Here is a tiny trained network, its code and every weight. The questions are about switching its units off for an input and a class, where a switched-off unit gives its printed mean instead of its output.

import numpy as np


def w(rows, s, z=0):
    codes = np.array(rows[::2]) - 128.0
    scale = np.full(codes.shape[1], s)
    scale[-1] = z or s
    return codes * scale


def f(y):
    return y / 2 * (1 + np.tanh(0.7978845608 * (y + 0.044715 * y**3)))


def log_softmax(a):
    a = a - a.max(-1, keepdims=True)
    return a - np.log(np.exp(a).sum(-1, keepdims=True))


def net(x, mask):
    res = np.array(x, float).reshape(1, 8) / 4 @ E
    y = f(res @ A[0][:, :-1].T + A[0][:, -1])
    res = res + np.where(mask, y, B[0][:, -1]) @ B[0][:, :-1]
    return log_softmax(res[-1] @ U[:, :-1].T + U[:, -1])


A, B = {}, {}
E = w([
[153,207,181,170,17,69,195],'x0',
[140,224,123,56,119,201,82],'x1',
[2,141,106,77,145,69,184],'x2',
[90,79,85,102,60,145,84],'x3',
[74,156,249,159,106,152,55],'x4',
[166,85,190,42,114,109,110],'x5',
[140,149,118,106,234,212,93],'x6',
[201,71,147,57,156,153,132],'x7',
],0.0063)
A[0] = w([
[164,229,130,127,146,208,73,175],'n0',
[116,86,112,20,204,130,131,212],'n1',
[114,169,173,95,16,68,126,181],'n2',
[130,147,67,197,118,66,199,182],'n3',
[168,205,124,134,156,222,85,167],'n4',
[116,179,232,210,99,60,155,201],'n5',
[80,148,219,161,96,103,88,180],'n6',
[44,111,92,121,176,105,149,200],'n7',
[226,25,126,133,133,160,91,185],'n8',
[188,158,93,162,114,81,217,146],'n9',
[48,102,69,213,134,109,118,163],'n10',
[160,82,110,59,62,111,109,192],'n11',
[146,152,122,140,150,62,193,170],'n12',
[56,101,103,67,185,110,153,176],'n13',
[193,19,151,122,125,135,90,206],'n14',
[91,151,253,171,94,87,96,146],'n15',
[102,157,112,197,85,71,202,227],'n16',
[201,141,124,120,172,231,72,254],'n17',
[95,156,118,18,71,161,89,188],'n18',
[43,106,59,179,108,136,115,156],'n19',
[186,2,132,119,153,119,118,215],'n20',
[41,106,53,209,146,120,122,158],'n21',
[61,155,142,136,31,69,132,249],'n22',
[139,93,105,68,209,124,182,209],'n23',
[184,155,92,129,97,74,219,147],'n24',
[102,114,112,51,246,168,130,201],'n25',
[105,132,130,7,77,154,94,202],'n26',
[144,229,153,158,146,207,94,194],'n27',
],0.0069,0.0033)
B[0] = w([
[182,222,169,135,191,77,89,205],'n0',
[93,86,71,82,217,160,148,234],'n1',
[128,144,152,77,61,59,225,204],'n2',
[144,117,80,232,74,107,122,206],'n3',
[180,214,157,151,206,99,60,204],'n4',
[78,121,223,185,87,86,184,228],'n5',
[74,150,190,95,108,136,150,188],'n6',
[51,146,55,152,126,181,138,191],'n7',
[225,50,191,99,122,159,26,227],'n8',
[202,107,84,238,126,61,157,193],'n9',
[72,158,88,171,63,204,67,180],'n10',
[186,85,99,74,85,112,147,178],'n11',
[128,89,97,190,126,112,168,179],'n12',
[64,123,56,120,162,175,161,195],'n13',
[173,53,174,88,118,171,92,217],'n14',
[51,137,228,102,116,134,190,197],'n15',
[132,143,117,200,29,93,163,225],'n16',
[201,145,163,112,228,119,27,255],'n17',
[160,171,84,28,124,111,146,183],'n18',
[95,175,94,126,72,187,64,166],'n19',
[161,3,133,126,121,201,65,228],'n20',
[73,171,69,174,83,206,57,183],'n21',
[97,169,145,103,2,118,188,219],'n22',
[114,84,87,140,197,140,132,217],'n23',
[208,93,62,189,125,56,180,194],'n24',
[89,128,88,103,255,148,148,250],'n25',
[168,142,89,17,145,109,158,190],'n26',
[130,237,195,151,174,86,94,202],'n27',
],0.0067,0.0069)
U = w([
[59,179,75,182,55,198,64,129],'0',
[185,244,178,125,220,110,55,157],'1',
[201,4,158,92,143,181,49,202],'2',
[52,144,254,132,90,97,201,97],'3',
[196,109,88,230,93,48,184,90],'4',
[67,100,43,94,237,170,152,169],'5',
[161,166,86,8,74,84,190,1],'6',
],0.007,0.00079)

Each question gives the input, the list of numbers given to net, and the class t.
The units are the neurons (one row each of A and B). Each row of codes is followed by its name. A weight is (code - 128) times the scale printed after its matrix; where a second scale follows, it is the last column's (A, B and U).
mask holds one flag per neuron, in row order. A switched-off neuron (its flag False) gives its mean, the last column of its row in B, instead of its output. The means were averaged over made-up inputs and are rounded, as every weight is.
A unit's drop is (log p(t) with every unit on - log p(t) with that unit switched off) / (log p(t) with every unit on - log p(t) with every unit switched off).
The circuit of an input: a set's keep is (log p(t) with only the set's units on - log p(t) with every unit switched off) / (log p(t) with every unit on - log p(t) with every unit switched off). Starting from the 12 units with the biggest drops (on a tie, the unit counted first), units are removed one at a time, each time the one whose removal leaves the highest keep (on an exact tie, the one counted first), for as long as the keep stays at least 0.8.
units of the circuit, in order: the units of the circuit, biggest drop first
top k neurons: the k neurons with the biggest drops, biggest first
drop of u: that unit's drop, to one decimal
input [0,-8,4,6,3,0,-6,-2], class 0: units of the circuit, in order -> (n10)
input [-6,-1,-6,-4,-6,1,5,-7], class 1: units of the circuit, in order -> (n4 n17)
input [-5,4,-3,-3,-3,-2,0,4], class 1: units of the circuit, in order -> (n4 n17)
input [-7,8,7,-2,7,6,0,-3], class 5: units of the circuit, in order -> (n1 n25)
input [-2,5,3,5,8,-6,-5,-3], class 3: units of the circuit, in order -> (n15 n6)
input [-2,-4,8,-4,-1,-6,-8,1], class 0: units of the circuit, in order -> (n21 n10)
input [-5,-2,-7,-3,4,-7,1,5], class 1: top 2 neurons -> (n4 n27)
input [8,3,7,-1,0,-5,-1,2], class 4: top 4 neurons -> (n24 n9 n3 n16)
input [8,7,6,2,-8,4,-7,-4], class 4: top 3 neurons -> (n9 n24 n3)
input [4,-6,2,-1,-6,0,4,8], class 2: top 2 neurons -> (n20 n8)
input [-8,2,-2,3,0,-2,-1,-8], class 0: top 3 neurons -> (n21 n10 n19)
input [0,-7,3,-2,-8,8,-4,5], class 2: top 3 neurons -> (n20 n14 n8)
input [1,2,8,4,-7,2,-8,-6], class 4: top 2 neurons -> (n24 n3)
input [-5,6,2,8,0,7,1,2], class 5: units of the circuit, in order -> (n1)
input [0,-6,3,-2,3,6,-8,6], class 3: top 2 neurons -> (n15 n5)
input [-5,3,1,2,6,7,3,0], class 1: drop of n0 -> 0.2
input [-7,5,-7,-2,1,-2,-7,-2], class 1: drop of n4 -> 0.1
input [5,-1,-6,1,7,4,-4,4], class 3: drop of n20 -> 0.0
